Below is a small trained network, with its code and all its weights. Each question gives an input and a target symbol and asks what happens when units are switched off, that is, made to give their printed mean instead of their output.

import numpy as np


def w(rows, s, z=0):
    codes = np.array(rows[::2]) - 128.0
    scale = np.full(codes.shape[1], s)
    scale[-1] = z or s
    return codes * scale


def f(y):
    return y / 2 * (1 + np.tanh(0.7978845608 * (y + 0.044715 * y**3)))


def softmax(a):
    e = np.exp(a - a.max(-1, keepdims=True))
    return e / e.sum(-1, keepdims=True)


def log_softmax(a):
    a = a - a.max(-1, keepdims=True)
    return a - np.log(np.exp(a).sum(-1, keepdims=True))


def net(x, mask):
    ids = ['ΔΞΠΣαβγεημτ'.index(c) for c in x.split()]
    T = len(ids)
    res = E[ids] + P[:T]
    u = 0
    for l in range(2):
        q, k, v = (res @ M[l].T for M in (Q, K, V))
        z = softmax(np.where(np.tri(T) > 0, q @ k.T / 3**0.5, -1e9)) @ v
        res = res + np.where(mask[u], z, O[l][:, -1]) @ O[l][:, :-1]
        u += 1
        y = f(res @ A[l][:, :-1].T + A[l][:, -1])
        res = res + np.where(mask[u : u + 4], y, B[l][:, -1]) @ B[l][:, :-1]
        u += 4
    return log_softmax(res[-1] @ U[:, :-1].T + U[:, -1])


Q, K, V, O, A, B = {}, {}, {}, {}, {}, {}
E = w([
[141,6,146,41],'Δ',
[129,40,152,103],'Ξ',
[143,2,175,107],'Π',
[120,181,35,146],'Σ',
[194,166,212,207],'α',
[231,158,86,137],'β',
[167,138,133,139],'γ',
[17,165,120,115],'ε',
[172,155,105,216],'η',
[29,111,68,146],'μ',
[43,146,97,112],'τ',
],0.015)
P = w([
[143,157,8,128],'0',
[90,107,116,160],'1',
[129,112,120,142],'2',
[74,141,118,141],'3',
[105,89,151,124],'4',
[99,133,133,126],'5',
[85,121,144,113],'6',
[94,151,126,126],'7',
[83,138,132,112],'8',
[136,151,122,119],'9',
[111,153,117,114],'10',
[104,153,119,109],'11',
[124,118,134,107],'12',
[144,139,101,108],'13',
],0.012)
Q[0] = w([
[2,91,102,167],'L0H0',
[244,100,110,125],'L0H0',
[49,161,161,156],'L0H0',
],0.0078)
K[0] = w([
[254,127,165,136],'L0H0',
[93,81,153,116],'L0H0',
[156,154,102,165],'L0H0',
],0.0069)
V[0] = w([
[253,242,138,83],'L0H0',
[200,144,125,24],'L0H0',
[224,125,200,97],'L0H0',
],0.005)
O[0] = w([
[248,177,92,139,30],'L0H0',
[170,152,147,110,77],'L0H0',
[189,90,151,171,4],'L0H0',
],0.011,0.0021)
A[0] = w([
[96,181,247,254,166],'L0N0',
[161,118,253,144,237],'L0N1',
[15,15,47,7,254],'L0N2',
[203,195,49,190,130],'L0N3',
],0.0068,0.0059)
B[0] = w([
[149,134,78,102,140],'L0N0',
[94,211,75,113,151],'L0N1',
[120,254,75,120,251],'L0N2',
[190,170,158,129,142],'L0N3',
],0.0099,0.015)
Q[1] = w([
[109,37,114,184],'L1H0',
[155,39,254,249],'L1H0',
[41,199,152,226],'L1H0',
],0.0073)
K[1] = w([
[97,7,183,130],'L1H0',
[81,108,151,167],'L1H0',
[148,99,122,169],'L1H0',
],0.012)
V[1] = w([
[77,89,123,52],'L1H0',
[39,128,140,125],'L1H0',
[183,106,253,148],'L1H0',
],0.0057)
O[1] = w([
[70,151,114,165,82],'L1H0',
[2,71,65,170,105],'L1H0',
[201,105,131,61,4],'L1H0',
],0.0093,0.016)
A[1] = w([
[47,137,122,1,158],'L1N0',
[247,135,129,35,249],'L1N1',
[209,110,212,59,5],'L1N2',
[43,174,82,222,146],'L1N3',
],0.008,0.0029)
B[1] = w([
[144,102,76,199,162],'L1N0',
[1,103,51,122,190],'L1N1',
[204,69,147,68,160],'L1N2',
[216,63,210,130,254],'L1N3',
],0.0075,0.031)
U = w([
[104,95,144,44,110],'Δ',
[17,203,111,95,127],'Ξ',
[176,128,112,130,201],'Π',
[77,112,59,101,140],'Σ',
[128,167,129,123,145],'α',
[120,86,128,137,96],'β',
[125,20,84,160,3],'γ',
[131,169,101,153,187],'ε',
[70,171,44,140,173],'η',
[132,104,153,129,156],'μ',
[177,254,165,98,109],'τ',
],0.0081,0.0048)

Each question gives the input, a string of symbols that net reads in full, and the target symbol t.
The units are the heads (3 rows each of Q, K, V and O) and the neurons (one row each of A and B). Each row of codes is followed by its name. A weight is (code - 128) times the scale printed after its matrix; where a second scale follows, it is the last column's (O, A, B and U).
mask holds one flag per unit, layer by layer, with each layer's heads first. A switched-off unit (its flag False) gives its mean, the last column of its rows in O or B, instead of its output. The means were averaged over made-up inputs and are rounded, as every weight is.
A unit's drop is (log p(t) with every unit on - log p(t) with that unit switched off) / (log p(t) with every unit on - log p(t) with every unit switched off).
The circuit of an input: a set's keep is (log p(t) with only the set's units on - log p(t) with every unit switched off) / (log p(t) with every unit on - log p(t) with every unit switched off). Starting from all 10 units, units are removed one at a time, each time the one whose removal leaves the highest keep (on an exact tie, the one counted first), for as long as the keep stays at least 0.8.
units of the circuit, in order: the units of the circuit, biggest drop first
unit that matters most: the unit with the biggest drop
k most important neurons: the k neurons with the biggest drops, biggest first
top k neurons in layer l: the k neurons of layer l with the biggest drops, biggest first
input η Ξ Π, target Ξ: unit that matters most => L1N3
input ε μ τ α, target γ: units of the circuit, in order => L1H0, L0N2
input Σ Π ε Ξ α μ Ξ ε α γ Σ Π, target τ: units of the circuit, in order => L1N1, L0N2
input μ Σ Ξ γ, target γ: units of the circuit, in order => L1H0, L1N3, L0N2
input β Ξ τ τ ε τ μ Ξ η γ Π, target Δ: units of the circuit, in order => L0H0, L1H0, L0N3, L1N1
input μ Π τ Σ, target γ: units of the circuit, in order => L1N3, L1H0, L0H0
input β τ Σ τ τ τ β, target Δ: 3 most important neurons => L0N3, L1N2, L1N1
input α β Π τ γ γ ε ε Δ Σ Δ Ξ Σ, target Σ: 3 most important neurons => L1N1, L0N3, L1N3
input μ Π α μ τ ε β τ Ξ, target γ: 4 most important neurons => L1N3, L0N2, L1N0, L0N3
input μ η Ξ Σ ε Δ τ Σ, target γ: units of the circuit, in order => L1N3, L1H0, L0N2
input η Ξ η η α γ η β α μ η Ξ Δ, target η: top 2 neurons in layer 0 => L0N3, L0N2
input β α Π, target Δ: top 3 neurons in layer 1 => L1N2, L1N1, L1N0
input Σ Ξ μ γ β η η η β η μ γ Π μ, target τ: units of the circuit, in order => L1N1, L0N3, L0H0, L1H0
input Σ Σ Π, target τ: most important neuron => L1N1
input Σ α η Ξ ε, target τ: 2 most important neurons => L1N1, L0N3
input μ Ξ α τ β Ξ, target γ: units of the circuit, in order => L1H0, L1N3, L0N2, L0H0
input α Π ε Δ, target η: 3 most important neurons => L1N1, L1N3, L0N2
input β Δ η η τ τ, target Δ: top 3 neurons in layer 0 => L0N3, L0N2, L0N1
input β ε Ξ τ, target Δ: 2 most important neurons => L1N1, L1N2
input β γ Σ η Ξ, target Δ: unit that matters most => L0H0
input γ Σ β Ξ Σ β β γ ε Δ Ξ, target η: top 2 neurons in layer 1 => L1N3, L1N2
input γ Π ε Ξ, target η: top 2 neurons in layer 0 => L0N3, L0N2
input η Σ Ξ τ Ξ τ Π η Δ η Σ, target Ξ: top 2 neurons in layer 1 => L1N3, L1N2
input β γ μ η Σ γ β ε τ Π Δ Σ ε, target Δ: top 2 neurons in layer 0 => L0N3, L0N2
